Below is a small trained network, with its code and all its weights. Each question gives an input and a class and asks what happens when units are switched off, that is, made to give their printed mean instead of their output.

import numpy as np


def w(rows, s, z=0):
    codes = np.array(rows[::2]) - 128.0
    scale = np.full(codes.shape[1], s)
    scale[-1] = z or s
    return codes * scale


def norm(h):
    return h / np.sqrt((h * h).mean(-1, keepdims=True) + 1e-5)


def f(y):
    return y / 2 * (1 + np.tanh(0.7978845608 * (y + 0.044715 * y**3)))


def log_softmax(a):
    a = a - a.max(-1, keepdims=True)
    return a - np.log(np.exp(a).sum(-1, keepdims=True))


def net(x, mask):
    res = np.array(x, float).reshape(1, 6) / 4 @ E
    u = 0
    for l in range(3):
        y = f(norm(res) @ A[l][:, :-1].T + A[l][:, -1])
        res = res + np.where(mask[u : u + 5], y, B[l][:, -1]) @ B[l][:, :-1]
        u += 5
    return log_softmax(norm(res)[-1] @ U[:, :-1].T + U[:, -1])


A, B = {}, {}
E = w([
[78,175,120,88,142,181,72,130],'x0',
[185,143,138,160,201,133,78,113],'x1',
[125,149,155,118,114,11,59,105],'x2',
[123,125,98,167,101,138,110,123],'x3',
[184,176,85,110,116,117,134,174],'x4',
[106,68,98,116,148,121,95,192],'x5',
],0.012)
A[0] = w([
[131,65,98,140,134,126,80,188,80],'L0N1',
[154,106,194,1,183,115,176,135,54],'L0N2',
[76,75,124,106,115,130,137,82,219],'L0N3',
[122,116,60,220,49,150,75,111,3],'L0N4',
[144,165,96,96,82,116,152,182,132],'L0N5',
],0.013,0.0035)
B[0] = w([
[116,146,147,49,170,99,200,99,225],'L0N1',
[56,157,5,243,138,107,114,135,209],'L0N2',
[129,85,140,115,69,152,131,110,242],'L0N3',
[51,179,34,220,178,89,136,142,192],'L0N4',
[140,68,122,118,88,153,113,82,254],'L0N5',
],0.017,0.0049)
A[1] = w([
[151,249,148,147,81,140,182,6,4],'L1N1',
[214,192,34,65,94,111,114,151,50],'L1N2',
[79,180,119,96,106,2,127,97,67],'L1N3',
[46,205,123,55,111,195,42,149,68],'L1N4',
[124,111,155,116,79,78,10,137,92],'L1N5',
],0.0098,0.0039)
B[1] = w([
[46,168,127,15,208,59,202,154,190],'L1N1',
[143,39,50,102,142,142,74,11,173],'L1N2',
[144,188,159,154,93,182,59,204,253],'L1N3',
[202,57,151,217,106,10,227,158,210],'L1N4',
[148,156,159,112,118,226,102,168,184],'L1N5',
],0.013,0.0049)
A[2] = w([
[87,47,109,70,164,99,99,224,4],'L2N1',
[133,118,107,148,158,220,205,157,95],'L2N2',
[159,120,156,157,247,139,95,103,14],'L2N3',
[221,102,157,196,95,30,185,156,49],'L2N4',
[43,89,227,182,162,142,112,98,28],'L2N5',
],0.014,0.0033)
B[2] = w([
[120,198,145,123,156,126,158,81,187],'L2N1',
[152,163,170,132,139,102,58,156,255],'L2N2',
[52,104,119,125,6,178,185,133,205],'L2N3',
[143,94,158,151,158,112,151,149,241],'L2N4',
[198,122,59,111,180,117,100,105,192],'L2N5',
],0.022,0.0055)
U = w([
[82,166,41,231,146,98,105,151,249],'0',
[97,188,166,35,172,81,186,92,158],'1',
[191,149,206,118,96,179,27,206,167],'2',
[189,38,168,174,129,64,176,145,34],'3',
[187,44,61,90,126,145,64,23,26],'4',
[89,86,139,128,4,179,173,128,98],'5',
],0.015,0.0012)

Each question gives the input, the list of numbers given to net, and the class t.
The units are the neurons (one row each of A and B). Each row of codes is followed by its name. A weight is (code - 128) times the scale printed after its matrix; where a second scale follows, it is the last column's (A, B and U).
mask holds one flag per neuron, layer by layer. A switched-off neuron (its flag False) gives its mean, the last column of its row in B, instead of its output. The means were averaged over made-up inputs and are rounded, as every weight is.
A unit's drop is (log p(t) with every unit on - log p(t) with that unit switched off) / (log p(t) with every unit on - log p(t) with every unit switched off).
The circuit of an input: a set's keep is (log p(t) with only the set's units on - log p(t) with every unit switched off) / (log p(t) with every unit on - log p(t) with every unit switched off). Starting from the 12 units with the biggest drops (on a tie, the unit counted first), units are removed one at a time, each time the one whose removal leaves the highest keep (on an exact tie, the one counted first), for as long as the keep stays at least 0.8.
units of the circuit, in order: the units of the circuit, biggest drop first
most important unit: the unit with the biggest drop
top k neurons: the k neurons with the biggest drops, biggest first
k most important neurons of layer l: the k neurons of layer l with the biggest drops, biggest first
input [4,6,-5,1,-6,3], class 4: units of the circuit, in order : [L2N5]
input [-7,-6,-7,-8,2,0], class 0: top 2 neurons : [L0N2 L1N4]
input [2,-6,3,-5,-6,-2], class 4: 2 most important neurons of layer 2 : [L2N5 L2N3]
input [-4,-5,2,-3,3,3], class 5: 2 most important neurons of layer 2 : [L2N5 L2N2]
input [5,5,-8,-2,-1,-7], class 2: top 2 neurons : [L2N2 L0N1]
input [-6,-4,8,-1,-6,5], class 2: 4 most important neurons of layer 1 : [L1N3 L1N5 L1N4 L1N1]
input [7,8,-5,5,-4,-3], class 5: top 3 neurons : [L2N3 L0N3 L0N2]
input [4,5,2,4,3,-2], class 5: units of the circuit, in order : [L2N3 L0N2]
input [7,1,-1,-6,8,-2], class 4: top 3 neurons : [L1N2 L0N5 L0N2]
input [7,-4,-1,6,-3,-3], class 3: top 2 neurons : [L1N4 L0N2]
input [-2,7,3,-5,7,4], class 4: top 3 neurons : [L1N2 L0N4 L1N5]
input [-7,8,5,-2,-5,1], class 5: top 3 neurons : [L2N3 L1N4 L1N5]
input [5,7,-6,0,-2,1], class 5: top 2 neurons : [L2N3 L0N3]
input [-4,4,-3,1,8,-8], class 1: units of the circuit, in order : [L1N1]
input [-3,-6,6,2,-6,-5], class 2: 2 most important neurons of layer 0 : [L0N5 L0N1]
input [3,-3,-1,5,6,0], class 4: top 2 neurons : [L0N5 L0N2]
input [-7,-6,2,7,4,-7], class 0: 2 most important neurons of layer 1 : [L1N4 L1N1]
input [6,-5,8,5,4,8], class 1: top 3 neurons : [L0N1 L2N1 L2N2]
input [-5,-3,-8,8,-3,1], class 0: top 2 neurons : [L0N4 L1N3]
input [1,6,8,-7,-5,0], class 2: most important unit : L1N3
input [-5,2,1,-4,6,-6], class 1: top 3 neurons : [L1N1 L2N5 L0N4]
input [4,8,-2,-5,-5,8], class 1: top 2 neurons : [L2N1 L0N1]
input [-1,-8,8,-1,-1,8], class 1: 2 most important neurons of layer 2 : [L2N1 L2N3]
input [-1,-6,-5,-8,8,7], class 0: 2 most important neurons of layer 0 : [L0N2 L0N3]
input [6,8,-4,5,-5,-6], class 5: 2 most important neurons of layer 0 : [L0N1 L0N2]
input [3,-5,-3,6,2,3], class 0: 2 most important neurons of layer 2 : [L2N3 L2N2]
